What each symbol does to the points:
χ: j112->j594, j354->j377, j218->j542, j12->j501, j183->j367, j542->j809, j861->j777, j371->j861, j792->j344, j987->j226, j258->j309, j696->j682, j785->j212, j777->j883, j894->j371, j70->j165, j191->j188, j188->j746, j194->j366, j165->j719, j517->j809, j500->j682, j212->j792, j15->j785, j226->j340, j344->j883, j746->j345, j53->j833, j340->j594, j33->j809, j80->j112, j658->j255, j410->j132, j309->j545, j719->j719, j790->j119, j423->j517, j132->j15, j715->j658, j427->j70, j478->j119, j367->j994, j366->j994, j704->j218, j833->j244, j481->j194, j345->j188, j160->j427, j119->j704, j545->j354, j923->j345, j468->j715, j897->j183, j244->j676, j883->j861, j682->j897, j809->j923, j594->j194, j377->j517, j994->j33, j255->j160, j676->j987, j501->j792, j84->j777
φ: j112->j501, j354->j33, j218->j119, j12->j255, j183->j682, j542->j367, j861->j894, j371->j719, j792->j785, j987->j244, j258->j191, j696->j704, j785->j132, j777->j371, j894->j165, j70->j160, j191->j500, j188->j923, j194->j188, j165->j427, j517->j80, j500->j183, j212->j15, j15->j410, j226->j676, j344->j70, j746->j542, j53->j594, j340->j987, j33->j366, j80->j354, j658->j468, j410->j12, j309->j119, j719->j70, j790->j883, j423->j112, j132->j501, j715->j344, j427->j340, j478->j84, j367->j897, j366->j481, j704->j478, j833->j423, j481->j594, j345->j809, j160->j340, j119->j790, j545->j994, j923->j517, j468->j792, j897->j696, j244->j676, j883->j478, j682->j70, j809->j218, j594->j80, j377->j545, j994->j194, j255->j715, j676->j833, j501->j340, j84->j777
θ: j112->j244, j354->j80, j218->j682, j12->j410, j183->j500, j542->j704, j861->j883, j371->j777, j792->j468, j987->j340, j258->j517, j696->j897, j785->j792, j777->j84, j894->j861, j70->j719, j191->j258, j188->j194, j194->j994, j165->j894, j517->j923, j500->j704, j212->j344, j15->j212, j226->j12, j344->j715, j746->j309, j53->j53, j340->j715, j33->j809, j80->j594, j658->j160, j410->j112, j309->j809, j719->j371, j790->j542, j423->j833, j132->j785, j715->j255, j427->j119, j478->j894, j367->j542, j366->j33, j704->j696, j833->j676, j481->j366, j345->j481, j160->j658, j119->j894, j545->j377, j923->j594, j468->j658, j897->j367, j244->j987, j883->j790, j682->j183, j809->j345, j594->j53, j377->j112, j994->j545, j255->j427, j676->j226, j501->j132, j84->j478

In the rows, zero is written as 68.

The rows follow the links: the fewer symbols apart two points are, the more alike their rows tend to be.

Each row is also shifted at random along 6 hidden directions that mean nothing.

Each row, then its point:
[36,71,67,78,76,62,80,52,52,75,68,66,94,78,73,44,55,55,75,67,70,71,60,66,58,58,48,70,67,63,54,61,54,59,79,83,55,70,50,74,66,59,73,66,53,71,72]; point j719
[60,73,75,81,79,77,41,79,63,60,72,89,63,94,55,86,74,68,65,63,64,69,88,77,63,86,82,71,66,65,67,66,69,70,80,59,73,74,54,57,66,69,87,65,64,66,60]; point j658
[56,66,69,71,69,69,88,70,68,66,63,87,60,66,58,69,63,80,52,60,69,76,64,62,72,61,67,72,62,59,81,65,64,79,60,63,69,65,75,68,71,72,65,76,71,76,77]; point j80
[61,78,83,56,77,59,72,60,61,68,65,75,67,67,66,62,67,58,57,69,70,69,70,78,83,60,80,56,58,73,60,67,75,68,62,71,83,56,64,65,64,79,75,66,60,87,68]; point j84
[89,67,60,66,57,59,69,74,68,73,73,59,54,73,67,75,68,76,80,77,68,65,72,79,77,74,74,66,81,69,68,84,69,54,60,55,65,72,83,75,71,76,56,69,69,65,60]; point j15
[63,80,83,70,79,60,74,56,66,62,66,76,87,75,60,52,56,59,41,75,73,78,79,71,76,62,70,61,51,78,64,75,67,67,58,65,73,60,65,64,57,69,75,79,65,78,73]; point j478
[66,63,59,65,64,74,66,72,62,79,75,45,51,45,80,75,65,68,93,75,64,59,56,61,70,60,70,65,89,68,55,68,65,75,42,81,56,73,70,84,73,79,55,71,52,63,80]; point j676
[94,58,72,79,74,72,73,70,69,73,72,80,70,71,53,69,68,73,61,53,70,87,69,61,72,70,68,67,65,54,77,58,69,62,77,68,47,74,63,62,60,70,70,67,54,70,73]; point j377
[35,81,79,68,77,61,80,54,54,59,65,87,79,83,58,50,58,68,43,75,67,68,79,78,69,66,75,69,46,69,63,68,69,72,67,69,83,56,58,67,67,71,81,70,65,79,67]; point j371
[86,58,59,78,62,70,63,81,66,71,65,82,60,70,64,79,75,75,84,67,65,73,76,65,68,81,71,74,68,51,69,60,71,69,70,76,55,68,70,61,68,68,71,62,68,57,75]; point j517
[66,56,61,85,69,71,53,70,69,73,71,73,61,75,67,78,86,84,75,76,73,76,93,64,64,79,85,77,65,56,69,57,74,64,67,62,58,67,59,67,62,65,59,61,63,58,72]; point j33
[65,60,54,95,66,63,48,76,66,83,58,62,70,75,72,70,73,68,92,76,65,77,82,61,57,82,72,75,70,49,47,53,67,56,62,77,36,68,63,64,56,52,58,56,52,51,78]; point j188
[139,65,56,83,64,70,63,77,90,63,59,66,70,74,72,76,76,75,60,62,71,77,67,60,57,75,56,78,76,67,78,73,59,75,76,54,70,79,79,63,70,50,56,77,87,64,69]; point j594
[75,58,53,77,66,75,64,76,60,62,71,80,51,69,65,86,74,86,82,69,70,66,75,64,69,80,68,81,76,58,73,65,72,75,68,68,59,70,62,71,75,68,72,63,63,60,72]; point j112
[53,70,63,54,61,84,84,61,70,68,70,45,61,46,88,64,61,71,63,57,67,57,32,58,69,58,47,67,89,76,73,66,67,82,64,80,76,80,75,84,78,74,62,74,76,73,69]; point j226
[97,71,57,76,69,62,81,69,83,75,58,55,76,61,79,62,58,61,66,58,73,76,44,50,63,52,38,69,83,70,67,74,47,77,61,64,62,76,80,73,72,50,52,82,74,72,79]; point j53
[67,75,66,67,65,57,65,72,59,63,69,79,52,85,55,79,70,82,63,74,69,66,81,82,76,82,85,67,70,67,74,77,78,61,70,50,73,66,75,67,73,71,73,63,70,69,53]; point j212
[79,68,86,54,57,67,75,78,68,72,69,87,58,65,48,72,83,71,60,67,60,74,72,76,79,73,101,53,51,58,84,57,92,72,69,72,76,61,87,60,70,93,78,63,81,75,65]; point j309
[63,75,79,66,77,56,63,64,52,72,73,77,67,75,57,67,72,56,73,83,69,69,87,82,78,65,94,57,56,68,54,68,73,63,59,70,73,52,59,67,65,83,79,64,51,78,70]; point j861
[88,60,53,66,57,62,66,75,65,76,75,54,53,69,77,83,75,74,96,72,73,63,65,73,77,78,65,68,92,69,68,77,73,53,73,65,61,75,74,76,75,72,61,59,68,62,57]; point j132
[86,76,81,49,67,64,89,53,73,71,67,61,86,65,79,49,71,49,56,53,76,67,41,72,75,54,51,55,69,80,75,67,68,66,89,77,93,68,73,73,74,74,77,71,85,89,59]; point j894
[64,72,68,86,69,60,77,67,69,71,55,81,80,79,54,58,61,72,46,61,66,88,62,54,60,70,64,67,57,53,73,54,67,74,69,66,49,69,80,63,60,52,71,70,68,69,74]; point j923
[75,72,74,75,74,59,72,69,78,83,62,61,65,67,57,59,71,72,49,66,65,84,69,63,67,58,85,60,62,57,65,58,66,67,54,56,59,69,79,67,57,67,45,71,57,75,72]; point j194
[49,76,64,67,67,74,85,65,68,54,61,72,63,62,67,64,54,82,42,63,63,64,52,59,65,65,55,77,69,70,78,67,66,96,59,67,77,68,73,77,77,62,70,77,76,71,74]; point j833

From each start, follow one symbol. Which point do you reach?
Answers are names.
---
[78,65,65,89,67,70,66,62,77,64,60,76,90,83,59,62,73,75,44,60,75,89,70,53,57,84,58,73,56,61,85,51,78,73,91,66,57,74,72,62,62,44,80,67,84,61,67]
χ
j923
---
[94,66,66,75,63,73,55,79,71,67,59,75,69,75,70,69,66,65,75,63,57,68,71,72,60,85,64,76,63,57,60,61,75,58,79,79,54,70,65,52,62,58,71,57,66,54,63]
θ
j258
---
[66,66,58,71,62,65,76,68,66,72,73,56,63,70,71,71,58,77,71,66,71,71,58,67,74,71,56,67,87,68,70,77,63,60,61,63,55,78,76,77,69,69,59,72,63,67,64]
θ
j132
---
[90,64,68,72,68,79,48,81,72,78,81,60,64,74,80,79,80,55,99,70,65,63,74,76,59,70,72,67,90,71,57,80,54,61,68,70,69,81,67,69,68,81,66,73,68,62,70]
φ
j340
---
[22,74,65,74,70,82,79,58,63,62,69,65,71,70,71,60,49,79,46,65,65,65,56,57,58,64,54,76,77,72,70,70,57,85,53,70,67,81,67,81,69,64,69,82,67,67,76]
χ
j594
---
[39,75,72,69,72,51,65,79,53,82,72,71,47,75,54,79,62,66,82,77,64,72,77,78,82,62,92,52,77,62,53,76,67,56,44,55,55,66,75,72,65,85,63,64,42,76,67]
χ
j344
---
[60,66,59,78,62,78,65,67,60,60,78,68,61,78,64,77,62,86,63,72,67,66,74,71,67,83,69,77,78,69,75,74,71,69,64,62,60,78,66,76,69,70,72,72,66,59,64]
φ
j255
---
[59,73,71,80,78,69,59,71,70,76,66,67,74,82,69,72,61,53,69,48,70,80,57,65,68,66,52,60,82,67,59,67,58,59,77,63,54,82,62,65,58,62,74,67,54,75,66]
χ
j715
---
[85,66,68,80,61,70,63,79,72,69,60,77,72,75,63,61,57,70,63,73,56,73,80,71,62,81,69,77,59,58,59,71,67,58,56,76,49,69,72,54,55,65,61,73,64,53,76]
χ
j309
---
[107,55,74,57,64,72,82,75,80,82,72,66,56,55,68,73,81,67,75,51,73,78,51,63,80,55,68,58,78,62,80,62,67,64,73,71,65,73,77,68,68,84,56,70,69,78,70]
θ
j80
---
[53,60,57,81,57,67,58,74,69,76,65,66,72,69,76,72,77,71,90,84,69,71,83,62,62,82,75,72,68,61,61,63,73,65,60,79,56,66,75,69,65,64,65,65,76,53,76]
φ
j542
---
[81,65,64,71,66,65,68,68,81,87,62,48,64,60,80,67,80,67,74,61,73,77,56,58,65,58,66,63,78,62,64,57,64,65,67,65,64,72,76,74,65,64,46,64,67,73,70]
φ
j594
---
[69,68,67,73,62,64,71,68,75,75,58,66,73,70,70,66,79,71,62,61,70,77,57,59,64,73,67,64,66,60,76,51,75,74,80,70,68,70,82,68,68,59,68,61,83,68,65]
χ
j188
---
[97,76,88,71,73,66,65,71,65,75,83,68,81,80,48,60,67,53,68,76,59,76,75,76,60,59,90,51,66,68,65,75,58,65,62,63,64,75,75,68,63,83,73,82,60,72,71]
χ
j70
